Each row is followed by one of two labels, saying whether the row has a hidden trait. Each part has a new trait and two new labels.
8 44 28 0 -12 11 -3 -10 -2 -15 8 5 -10 3 11 25 14 -15 -21 0 3 -5 -24 4
 25 38 19 -3 -1 20 11 5 -7 -7 -43 -20 2 -14 14 15 14 -1 -19 -13 -24 -12
 30 13 -17 1 -7 -29 -11 1 -2 13 46 -16 22 -25 13 24 -2 29 6 21 1 16 5
 -12 -22 -28 9 -23 29 -2 -43 21 -29 -18 2 1 -3 16 -32 1 -23 11 -2 -2 24
 11 -2 -15 -7 2 3 -2 -> X
18 63 34 16 -18 12 -2 -14 -2 -36 1 -1 2 -8 13 32 14 -15 -22 5 2 -7 -17 6
 29 46 23 -6 4 26 23 11 -5 -14 -38 -20 0 -17 20 17 8 -3 -22 -14 -30 -17
 40 28 -14 -1 -13 -44 -19 -6 -8 23 52 -31 32 -26 18 25 -10 45 7 13 -5 20
 -2 -11 -19 -34 9 -23 36 -11 -75 -1 -31 -23 10 2 -5 37 -48 -2 -29 -3 -3
 -10 26 11 -6 -15 -2 2 3 -4 -> X
-11 28 5 42 -16 -9 1 15 -1 17 19 26 -20 -17 15 29 -2 -6 -16 21 1 21 26 2
 13 22 10 24 26 -1 4 25 20 -21 14 1 28 -32 15 -12 10 -10 18 -14 -23 -14
 19 48 7 27 16 -5 16 29 -19 35 26 79 22 -6 -5 75 12 3 18 8 7 -28 27 -5
 30 -13 12 0 11 22 -46 -25 32 12 -18 -14 -10 16 16 1 -22 -24 16 -24 18
 15 -59 3 -8 -34 7 5 -> X
-4 12 11 -7 -6 1 0 -1 0 -1 6 9 -9 5 5 5 4 -7 -13 -2 2 0 -18 1 13 21 9 1
 -1 10 0 2 -4 0 -25 -5 -1 -7 -1 8 10 -1 -10 -5 -8 -2 13 -1 -2 4 1 1 -4 5
 -2 0 13 -1 4 -14 4 15 3 6 7 10 5 0 4 -6 -11 -12 -2 -10 8 6 -14 13 -8
 -12 -6 -1 0 0 -6 1 -11 5 3 -1 11 6 0 -5 -7 -1 3 -2 -> Y
9 39 29 3 -18 8 -3 -6 -2 -19 3 2 -6 -2 10 22 12 -13 -21 3 2 -5 -17 4 27
 35 17 -5 2 21 13 9 -6 -10 -34 -19 1 -15 15 14 8 -3 -18 -16 -24 -13 26
 19 -11 -1 -10 -33 -13 -5 -4 16 25 -21 21 -23 13 19 -5 29 5 12 -3 15 1
 -9 -22 -28 11 -19 26 -5 -52 3 -29 -21 5 1 -3 21 -30 1 -26 0 -2 -5 22 7
 -5 -13 -3 3 1 -4 -> X
-10 29 24 -3 -10 4 9 2 4 2 24 15 -29 21 11 24 8 -16 -26 1 16 3 -26 0 26
 40 19 -7 0 45 -4 3 -7 -9 -47 -9 -8 -23 13 11 31 5 -11 -11 -20 -12 35 17
 -11 7 2 -10 -4 13 -9 5 32 5 19 -34 10 37 3 20 22 34 15 0 13 -13 -20 -25
 2 -23 26 3 -37 36 2 -25 -17 0 4 -15 -16 8 -38 30 2 -11 32 7 0 -14 -20
 -8 -5 -1 -> Y
6 48 33 -2 -13 8 0 -9 -1 -17 9 5 -13 5 13 23 16 -16 -22 -1 2 -7 -23 3 29
 47 22 -8 0 38 9 7 -8 -9 -54 -20 -1 -17 16 19 18 0 -24 -15 -24 -13 34 15
 -17 1 -5 -30 -14 -3 -5 12 49 -14 25 -31 16 23 -1 36 12 22 5 19 5 -18
 -24 -30 8 -25 35 -2 -50 18 -32 -27 -2 0 -3 10 -35 4 -30 16 -3 -8 24 9 2
 -18 -10 1 1 -3 -> Y
10 66 44 -5 -20 15 -1 -12 -3 -25 12 7 -11 9 14 37 28 -20 -30 0 4 -11 -36
 3 43 69 30 -8 0 49 18 8 -7 -8 -68 -26 3 -18 23 25 22 -1 -34 -20 -31 -14
 50 16 -27 0 -8 -39 -18 0 -5 18 72 -21 31 -42 21 32 -2 50 9 32 5 28 5
 -19 -29 -40 10 -29 43 -5 -66 25 -38 -32 0 0 -5 19 -44 2 -36 18 -3 -9 35
 15 -1 -26 -14 4 4 -4 -> Y
-10 10 1 4 -5 -5 3 10 1 17 11 12 -12 2 7 16 1 -1 -13 5 4 5 0 -1 15 15 9
 4 4 8 -3 11 5 -9 -8 3 6 -15 7 -3 11 1 4 -6 -10 -7 12 16 -1 11 13 7 7 17
 -7 7 12 20 11 -10 1 29 8 3 11 11 9 -15 13 -3 4 -4 4 -5 9 12 -16 7 18 -5
 -14 -2 -2 -3 11 1 -14 -4 7 -14 12 5 -11 -2 -10 -13 1 1 -> Y
-2 7 3 4 -3 -3 -1 0 -2 -2 2 1 0 -5 0 2 0 0 9 2 -1 -1 -1 0 2 7 0 1 3 7 2
 2 0 2 2 -1 0 -1 1 2 3 -1 -1 -2 -4 0 7 7 -3 1 -2 -4 -1 -1 -2 7 -1 1 -8
 -3 -1 11 0 -1 -1 0 -1 -5 1 0 0 2 2 5 1 1 -8 -3 -4 2 -2 -1 -1 8 -8 0 -2
 -4 -1 1 3 2 -5 0 2 -2 4 0 -> Y
